Here is a tiny trained network, its code and every weight. The questions are about switching its units off for an input and a target symbol, where a switched-off unit gives its printed mean instead of its output.

import numpy as np


def w(rows, s, z=0):
    codes = np.array(rows[::2]) - 128.0
    scale = np.full(codes.shape[1], s)
    scale[-1] = z or s
    return codes * scale


def norm(h):
    return h / np.sqrt((h * h).mean(-1, keepdims=True) + 1e-5)


def f(y):
    return np.maximum(y, 0)


def softmax(a):
    e = np.exp(a - a.max(-1, keepdims=True))
    return e / e.sum(-1, keepdims=True)


def log_softmax(a):
    a = a - a.max(-1, keepdims=True)
    return a - np.log(np.exp(a).sum(-1, keepdims=True))


def net(x, mask):
    ids = ['αβγδεζηλμξπστφψ'.index(c) for c in x.split()]
    T = len(ids)
    res = E[ids] + P[:T]
    u = 0
    for l in range(3):
        q, k, v = (norm(res) @ M[l].T for M in (Q, K, V))
        z = softmax(np.where(np.tri(T) > 0, q @ k.T / 4**0.5, -1e9)) @ v
        res = res + np.where(mask[u], z, O[l][:, -1]) @ O[l][:, :-1]
        u += 1
        y = f(norm(res) @ A[l][:, :-1].T + A[l][:, -1])
        res = res + np.where(mask[u : u + 8], y, B[l][:, -1]) @ B[l][:, :-1]
        u += 8
    return log_softmax(norm(res)[-1] @ U[:, :-1].T + U[:, -1])


Q, K, V, O, A, B = {}, {}, {}, {}, {}, {}
E = w([
[104,168,124,127,131,188,199,95,88,139],'α',
[113,139,117,197,121,139,89,56,65,175],'β',
[149,81,127,183,73,114,126,112,166,80],'γ',
[128,138,117,100,154,158,251,157,94,144],'δ',
[130,58,119,117,110,129,163,145,164,140],'ε',
[174,153,130,160,193,123,47,135,97,132],'ζ',
[109,112,130,77,154,145,75,136,139,112],'η',
[145,148,165,154,92,115,174,163,187,114],'λ',
[76,86,90,82,145,177,140,90,82,124],'μ',
[175,114,79,108,182,111,115,136,98,110],'ξ',
[88,93,160,143,136,122,136,154,98,130],'π',
[146,207,146,103,130,215,104,93,127,141],'σ',
[141,160,160,97,221,100,100,185,109,116],'τ',
[99,130,157,130,61,154,145,98,208,109],'φ',
[127,120,117,120,141,193,53,103,105,84],'ψ',
],0.02)
P = w([
[125,116,147,156,114,170,156,142,157,128],'0',
[95,167,55,126,100,57,103,131,101,160],'1',
[117,98,150,115,123,148,72,165,61,121],'2',
[161,98,186,114,110,111,169,100,131,99],'3',
[30,166,92,133,253,110,139,81,125,118],'4',
[124,99,154,134,123,132,65,186,77,125],'5',
],0.027)
Q[0] = w([
[66,171,34,205,164,205,28,210,135,151],'0.h0',
[48,165,69,147,155,119,99,205,88,97],'0.h0',
[108,101,213,196,187,182,147,147,107,53],'0.h0',
[118,126,227,174,61,216,67,254,65,139],'0.h0',
],0.0086)
K[0] = w([
[103,146,72,161,147,143,88,174,172,130],'0.h0',
[89,127,85,160,118,103,135,191,143,95],'0.h0',
[158,98,111,133,154,122,136,142,199,93],'0.h0',
[168,158,134,189,133,249,158,119,153,160],'0.h0',
],0.012)
V[0] = w([
[137,110,129,234,167,97,118,192,105,190],'0.h0',
[91,248,182,229,66,64,162,61,55,196],'0.h0',
[200,223,155,98,122,101,147,205,236,92],'0.h0',
[5,127,178,2,132,103,91,177,137,132],'0.h0',
],0.0076)
O[0] = w([
[74,89,144,200,164,114,131,221,85,136,118],'0.h0',
[39,250,145,243,132,147,186,32,87,40,5],'0.h0',
[226,143,73,182,149,161,129,56,65,243,74],'0.h0',
[10,185,255,75,160,86,130,89,218,243,201],'0.h0',
],0.0078,0.0027)
A[0] = w([
[176,96,188,89,186,112,108,73,51,167,100],'0.n0',
[150,144,114,140,254,128,40,198,223,45,136],'0.n1',
[149,132,156,143,108,84,107,47,231,172,39],'0.n2',
[104,79,121,65,59,75,177,54,81,160,83],'0.n3',
[92,98,230,212,165,84,124,175,101,151,108],'0.n4',
[104,132,65,163,149,110,134,53,6,205,53],'0.n5',
[93,116,140,81,131,157,204,89,177,128,45],'0.n6',
[110,181,143,172,65,94,74,54,114,85,3],'0.n7',
],0.0071,0.0063)
B[0] = w([
[229,179,215,115,126,133,188,209,130,186,219],'0.n0',
[103,132,179,199,106,215,203,80,25,151,254],'0.n1',
[47,126,53,152,72,192,98,83,96,230,146],'0.n2',
[204,226,183,119,51,118,202,149,174,71,160],'0.n3',
[200,81,254,95,133,195,211,247,106,71,221],'0.n4',
[198,216,169,70,68,139,82,214,149,75,176],'0.n5',
[109,108,185,159,148,111,246,104,94,96,154],'0.n6',
[93,68,158,111,131,172,25,227,180,184,152],'0.n7',
],0.0061,0.0047)
Q[1] = w([
[93,86,98,151,236,185,136,118,165,103],'1.h0',
[73,129,100,132,103,159,40,246,108,181],'1.h0',
[98,139,83,161,211,132,163,107,177,150],'1.h0',
[166,116,158,144,173,139,148,42,174,167],'1.h0',
],0.014)
K[1] = w([
[60,206,76,155,90,99,98,143,134,114],'1.h0',
[112,123,41,183,179,246,128,218,225,176],'1.h0',
[89,152,108,125,101,56,73,206,89,154],'1.h0',
[125,169,150,88,146,48,132,87,76,156],'1.h0',
],0.013)
V[1] = w([
[100,69,52,70,109,60,195,124,102,109],'1.h0',
[52,165,145,78,111,193,162,98,149,188],'1.h0',
[63,74,135,190,7,147,95,87,186,80],'1.h0',
[128,140,120,188,94,65,178,151,190,211],'1.h0',
],0.013)
O[1] = w([
[150,79,7,168,191,5,119,117,166,66,2],'1.h0',
[89,210,119,140,110,149,172,221,240,220,197],'1.h0',
[228,201,249,211,183,119,93,150,207,76,135],'1.h0',
[156,137,166,214,68,18,179,96,78,219,96],'1.h0',
],0.011,0.0046)
A[1] = w([
[40,206,149,185,120,85,102,120,139,144,134],'1.n0',
[164,104,154,105,92,155,114,107,163,128,2],'1.n1',
[109,147,146,135,152,39,72,33,128,172,89],'1.n2',
[128,187,106,120,210,137,38,136,81,166,170],'1.n3',
[39,188,100,136,143,1,102,115,153,138,138],'1.n4',
[153,79,154,35,153,78,106,115,184,209,62],'1.n5',
[203,63,181,125,153,99,119,168,116,152,38],'1.n6',
[67,220,122,140,96,121,122,121,102,31,111],'1.n7',
],0.014,0.0054)
B[1] = w([
[146,93,41,58,111,84,177,172,154,157,255],'1.n0',
[125,123,132,58,97,169,163,136,119,145,155],'1.n1',
[143,130,183,184,162,48,119,105,37,110,159],'1.n2',
[81,78,127,136,55,117,199,131,204,112,217],'1.n3',
[210,119,31,179,105,169,130,141,121,48,228],'1.n4',
[104,105,192,104,168,126,7,173,139,174,236],'1.n5',
[107,124,70,105,63,191,142,122,161,99,207],'1.n6',
[133,171,191,107,198,112,59,186,116,157,229],'1.n7',
],0.014,0.0084)
Q[2] = w([
[103,118,158,233,80,186,100,188,116,84],'2.h0',
[173,131,153,58,5,141,44,168,84,115],'2.h0',
[148,54,158,129,118,180,165,85,103,163],'2.h0',
[19,87,98,230,132,142,51,195,97,178],'2.h0',
],0.013)
K[2] = w([
[146,128,116,250,135,187,136,132,150,122],'2.h0',
[172,34,165,133,211,210,140,83,159,174],'2.h0',
[130,107,115,111,146,101,203,102,119,157],'2.h0',
[83,110,70,185,175,155,95,175,114,175],'2.h0',
],0.016)
V[2] = w([
[116,3,155,157,157,117,165,168,152,162],'2.h0',
[94,183,98,168,198,152,212,173,74,112],'2.h0',
[160,156,99,117,131,112,83,59,151,174],'2.h0',
[158,107,129,65,173,119,202,125,110,137],'2.h0',
],0.014)
O[2] = w([
[103,186,81,165,198,67,254,43,160,142,221],'2.h0',
[173,168,103,22,62,94,81,44,87,103,57],'2.h0',
[150,76,120,203,44,120,155,233,169,118,2],'2.h0',
[94,189,48,134,92,164,121,81,157,141,141],'2.h0',
],0.014,0.0064)
A[2] = w([
[139,154,193,122,178,137,124,159,211,170,101],'2.n0',
[142,74,170,141,65,208,146,81,59,203,56],'2.n1',
[126,186,92,69,132,57,114,180,91,213,139],'2.n2',
[196,158,113,163,180,85,115,74,156,38,133],'2.n3',
[183,62,186,179,57,162,137,73,83,123,7],'2.n4',
[191,136,214,84,181,127,79,137,138,51,171],'2.n5',
[89,181,244,93,105,123,105,59,103,135,114],'2.n6',
[89,129,176,163,170,118,132,7,44,70,78],'2.n7',
],0.018,0.012)
B[2] = w([
[86,160,76,118,70,107,50,128,73,110,233],'2.n0',
[161,229,126,131,247,130,110,122,166,46,180],'2.n1',
[127,67,167,177,146,219,132,81,127,135,224],'2.n2',
[118,151,176,80,151,164,107,183,85,178,178],'2.n3',
[90,119,109,148,110,89,163,181,7,214,155],'2.n4',
[144,94,99,168,129,100,151,36,187,150,255],'2.n5',
[154,100,96,74,125,45,205,227,132,180,201],'2.n6',
[84,136,181,144,71,184,131,158,157,46,191],'2.n7',
],0.02,0.016)
U = w([
[184,110,115,106,124,33,135,85,127,202,203],'α',
[164,119,216,173,169,83,101,136,169,86,190],'β',
[194,76,192,187,74,150,167,98,63,166,167],'γ',
[57,165,93,155,56,126,186,18,62,164,87],'δ',
[108,119,76,239,146,137,196,158,180,123,59],'ε',
[80,159,132,183,132,165,114,128,80,17,154],'ζ',
[101,94,148,96,100,159,83,181,102,206,114],'η',
[137,175,116,165,177,44,125,160,34,137,236],'λ',
[53,201,77,150,164,52,89,82,147,90,141],'μ',
[181,81,35,93,113,130,103,153,55,113,139],'ξ',
[85,129,163,77,100,97,208,148,145,113,135],'π',
[207,174,93,95,163,170,94,214,176,102,44],'σ',
[126,148,148,112,254,156,142,78,118,173,35],'τ',
[170,200,135,203,32,130,113,115,129,131,255],'φ',
[176,94,126,136,92,211,111,71,219,107,52],'ψ',
],0.011,0.004)

Each question gives the input, a string of symbols that net reads in full, and the target symbol t.
The units are the heads (4 rows each of Q, K, V and O) and the neurons (one row each of A and B). Each row of codes is followed by its name. A weight is (code - 128) times the scale printed after its matrix; where a second scale follows, it is the last column's (O, A, B and U).
mask holds one flag per unit, layer by layer, with each layer's heads first. A switched-off unit (its flag False) gives its mean, the last column of its rows in O or B, instead of its output. The means were averaged over made-up inputs and are rounded, as every weight is.
A unit's drop is (log p(t) with every unit on - log p(t) with that unit switched off) / (log p(t) with every unit on - log p(t) with every unit switched off).
The circuit of an input: a set's keep is (log p(t) with only the set's units on - log p(t) with every unit switched off) / (log p(t) with every unit on - log p(t) with every unit switched off). Starting from the 12 units with the biggest drops (on a tie, the unit counted first), units are removed one at a time, each time the one whose removal leaves the highest keep (on an exact tie, the one counted first), for as long as the keep stays at least 0.8.
units of the circuit, in order: the units of the circuit, biggest drop first
unit that matters most: the unit with the biggest drop
top k neurons: the k neurons with the biggest drops, biggest first
top k neurons in layer l: the k neurons of layer l with the biggest drops, biggest first
drop of u: that unit's drop, to one decimal
input β γ τ, target β: unit that matters most => 0.h0
input φ σ τ, target φ: units of the circuit, in order => [1.h0, 2.n0]
input π η ζ η π, target ε: units of the circuit, in order => [0.h0, 1.h0, 1.n4]
input π ξ η ζ, target ζ: units of the circuit, in order => [1.h0, 0.h0, 2.n7]
input ε φ ε ζ δ, target φ: units of the circuit, in order => [1.h0, 0.h0, 2.h0, 2.n0]
input α τ π η ξ σ, target α: units of the circuit, in order => [2.h0, 2.n6]
input π π μ τ α η, target π: top 2 neurons in layer 2 => [2.n6, 2.n7]
input ψ ψ τ η ζ, target μ: units of the circuit, in order => [2.n0, 0.h0]
input ε η ε, target ε: units of the circuit, in order => [2.h0, 1.h0, 1.n6]
input τ ψ ξ τ ψ, target μ: units of the circuit, in order => [1.h0, 2.n0, 0.h0, 2.n5]
input τ ξ λ, target τ: units of the circuit, in order => [1.h0, 2.n1, 0.h0]
input λ σ γ μ λ η, target λ: units of the circuit, in order => [1.h0, 2.n4, 2.n1, 0.h0]
input η η γ ψ φ, target ε: top 2 neurons => [1.n0, 1.n4]
input δ ξ λ, target δ: units of the circuit, in order => [2.h0]
input ψ π ξ γ, target γ: top 3 neurons => [2.n4, 2.n3, 2.n5]
input η η σ τ λ, target ε: top 2 neurons in layer 1 => [1.n0, 1.n4]
input η η ε η, target η: top 3 neurons => [1.n5, 2.n0, 2.n5]
input α ζ ξ, target α: top 2 neurons => [2.n5, 2.n6]
input λ ε γ ψ π, target λ: top 3 neurons in layer 1 => [1.n4, 1.n2, 1.n0]
input γ η λ λ, target λ: unit that matters most => 2.n4
input ε ψ η η, target η: top 2 neurons in layer 1 => [1.n5, 1.n6]
input φ ζ π η σ, target π: top 2 neurons => [2.n6, 2.n7]
input σ λ η μ α, target γ: top 2 neurons => [2.n2, 1.n0]
input τ λ γ π ε λ, target τ: drop of 0.h0 => 0.3
input η η α π ζ, target ε: drop of 0.h0 => 1.4
input φ φ μ, target φ: drop of 2.n0 => 0.1
input ζ τ γ, target ζ: drop of 2.n2 => 0.0
input ξ α η η β ζ, target ξ: units of the circuit, in order => [0.h0]
input τ γ λ τ, target τ: top 2 neurons in layer 2 => [2.n1, 2.n2]
